Below are the code and all the weights of a small trained network. Each question names an input and a class and asks about switching units off, where a switched-off unit gives its printed mean instead of its output.

import numpy as np


def w(rows, s, z=0):
    codes = np.array(rows[::2]) - 128.0
    scale = np.full(codes.shape[1], s)
    scale[-1] = z or s
    return codes * scale


def norm(h):
    return h / np.sqrt((h * h).mean(-1, keepdims=True) + 1e-5)


def f(y):
    return np.maximum(y, 0)


def log_softmax(a):
    a = a - a.max(-1, keepdims=True)
    return a - np.log(np.exp(a).sum(-1, keepdims=True))


def net(x, mask):
    res = np.array(x, float).reshape(1, 4) / 4 @ E
    u = 0
    for l in range(4):
        y = f(norm(res) @ A[l][:, :-1].T + A[l][:, -1])
        res = res + np.where(mask[u : u + 4], y, B[l][:, -1]) @ B[l][:, :-1]
        u += 4
    return log_softmax(norm(res)[-1] @ U[:, :-1].T + U[:, -1])


A, B = {}, {}
E = w([
[127,154,212,237,97,163,90,167],'x0',
[45,57,127,75,66,113,30,102],'x1',
[115,149,174,126,218,2,109,104],'x2',
[246,180,81,188,106,75,104,220],'x3',
],0.0091)
A[0] = w([
[108,125,205,191,166,56,58,116,6],'0.n1',
[79,123,208,163,141,92,77,111,2],'0.n2',
[160,173,164,142,253,70,204,97,6],'0.n3',
[84,124,214,161,118,210,125,106,26],'0.n4',
],0.019,0.0048)
B[0] = w([
[134,249,156,21,70,86,112,205,218],'0.n1',
[89,236,169,92,77,93,41,126,202],'0.n2',
[145,57,122,36,245,166,210,250,251],'0.n3',
[49,46,108,224,57,200,151,162,217],'0.n4',
],0.013,0.014)
A[1] = w([
[140,168,159,152,154,88,98,5,71],'1.n1',
[172,158,195,195,174,99,99,15,20],'1.n2',
[107,117,160,177,172,72,98,24,4],'1.n3',
[160,140,159,177,176,128,128,84,62],'1.n4',
],0.029,0.0027)
B[1] = w([
[96,7,139,140,143,158,148,236,231],'1.n1',
[129,150,34,53,183,101,69,194,128],'1.n2',
[142,205,27,86,144,235,185,2,254],'1.n3',
[144,146,151,161,56,25,33,142,153],'1.n4',
],0.0098,0.0007)
A[2] = w([
[34,29,93,27,151,132,82,24,6],'2.n1',
[32,120,221,190,174,163,139,71,68],'2.n2',
[63,126,154,17,132,166,61,86,81],'2.n3',
[169,88,192,221,165,74,100,6,78],'2.n4',
],0.017,0.0024)
B[2] = w([
[202,51,160,104,133,73,146,47,247],'2.n1',
[107,71,6,88,117,168,77,164,191],'2.n2',
[160,144,157,130,72,52,170,88,255],'2.n3',
[153,138,128,110,85,158,145,123,128],'2.n4',
],0.014,0.01)
A[3] = w([
[99,139,97,125,251,81,206,153,2],'3.n1',
[89,175,141,112,131,206,187,51,46],'3.n2',
[99,116,85,96,163,86,68,92,158],'3.n3',
[225,159,38,167,146,129,147,179,194],'3.n4',
],0.024,0.00089)
B[3] = w([
[163,76,152,92,177,203,153,137,253],'3.n1',
[4,120,126,112,158,95,126,125,136],'3.n2',
[169,143,112,149,162,90,160,186,153],'3.n3',
[151,172,156,177,162,140,94,74,247],'3.n4',
],0.021,0.015)
U = w([
[168,189,150,248,150,167,46,53,154],'0',
[185,50,106,137,94,82,166,35,166],'1',
[135,102,79,165,169,94,90,133,14],'2',
[29,131,116,167,174,137,111,70,2],'3',
[117,230,170,89,50,61,68,189,134],'4',
[58,33,77,199,24,212,114,134,156],'5',
[162,110,167,84,229,208,162,185,195],'6',
],0.015,0.0069)

Each question gives the input, the list of numbers given to net, and the class t.
The units are the neurons (one row each of A and B). Each row of codes is followed by its name. A weight is (code - 128) times the scale printed after its matrix; where a second scale follows, it is the last column's (A, B and U).
mask holds one flag per neuron, layer by layer. A switched-off neuron (its flag False) gives its mean, the last column of its row in B, instead of its output. The means were averaged over made-up inputs and are rounded, as every weight is.
A unit's drop is (log p(t) with every unit on - log p(t) with that unit switched off) / (log p(t) with every unit on - log p(t) with every unit switched off).
The circuit of an input: a set's keep is (log p(t) with only the set's units on - log p(t) with every unit switched off) / (log p(t) with every unit on - log p(t) with every unit switched off). Starting from the 12 units with the biggest drops (on a tie, the unit counted first), units are removed one at a time, each time the one whose removal leaves the highest keep (on an exact tie, the one counted first), for as long as the keep stays at least 0.8.
circuit, biggest first: the units of the circuit, biggest drop first
top k neurons: the k neurons with the biggest drops, biggest first
k most important neurons of layer l: the k neurons of layer l with the biggest drops, biggest first
drop of u: that unit's drop, to one decimal
input [2,-1,7,-4], class 4: circuit, biggest first -> (0.n2)
input [-4,1,-5,-1], class 1: top 2 neurons -> (0.n3 0.n1)
input [-3,2,-7,3], class 0: top 3 neurons -> (0.n3 0.n2 0.n4)
input [-7,6,-7,5], class 1: top 2 neurons -> (0.n1 0.n3)
input [8,5,-3,6], class 4: top 2 neurons -> (3.n1 3.n4)
input [3,2,2,-6], class 4: top 2 neurons -> (0.n2 0.n1)
input [-8,-6,-8,6], class 0: top 2 neurons -> (0.n3 3.n4)
input [-7,-5,-6,-5], class 1: top 2 neurons -> (0.n3 2.n1)
input [-4,6,-1,4], class 1: 2 most important neurons of layer 0 -> (0.n1 0.n3)
input [8,-4,-1,3], class 0: top 2 neurons -> (0.n3 0.n2)
input [-8,-7,-6,7], class 0: top 2 neurons -> (3.n4 0.n3)
input [-7,0,1,-5], class 1: top 2 neurons -> (2.n1 0.n3)
input [-4,3,2,1], class 1: drop of 0.n1 -> 0.2
input [1,5,-5,-2], class 5: drop of 0.n4 -> 0.2
input [5,6,-4,4], class 5: drop of 0.n1 -> 0.1
input [8,0,0,-4], class 5: drop of 0.n4 -> 1.1
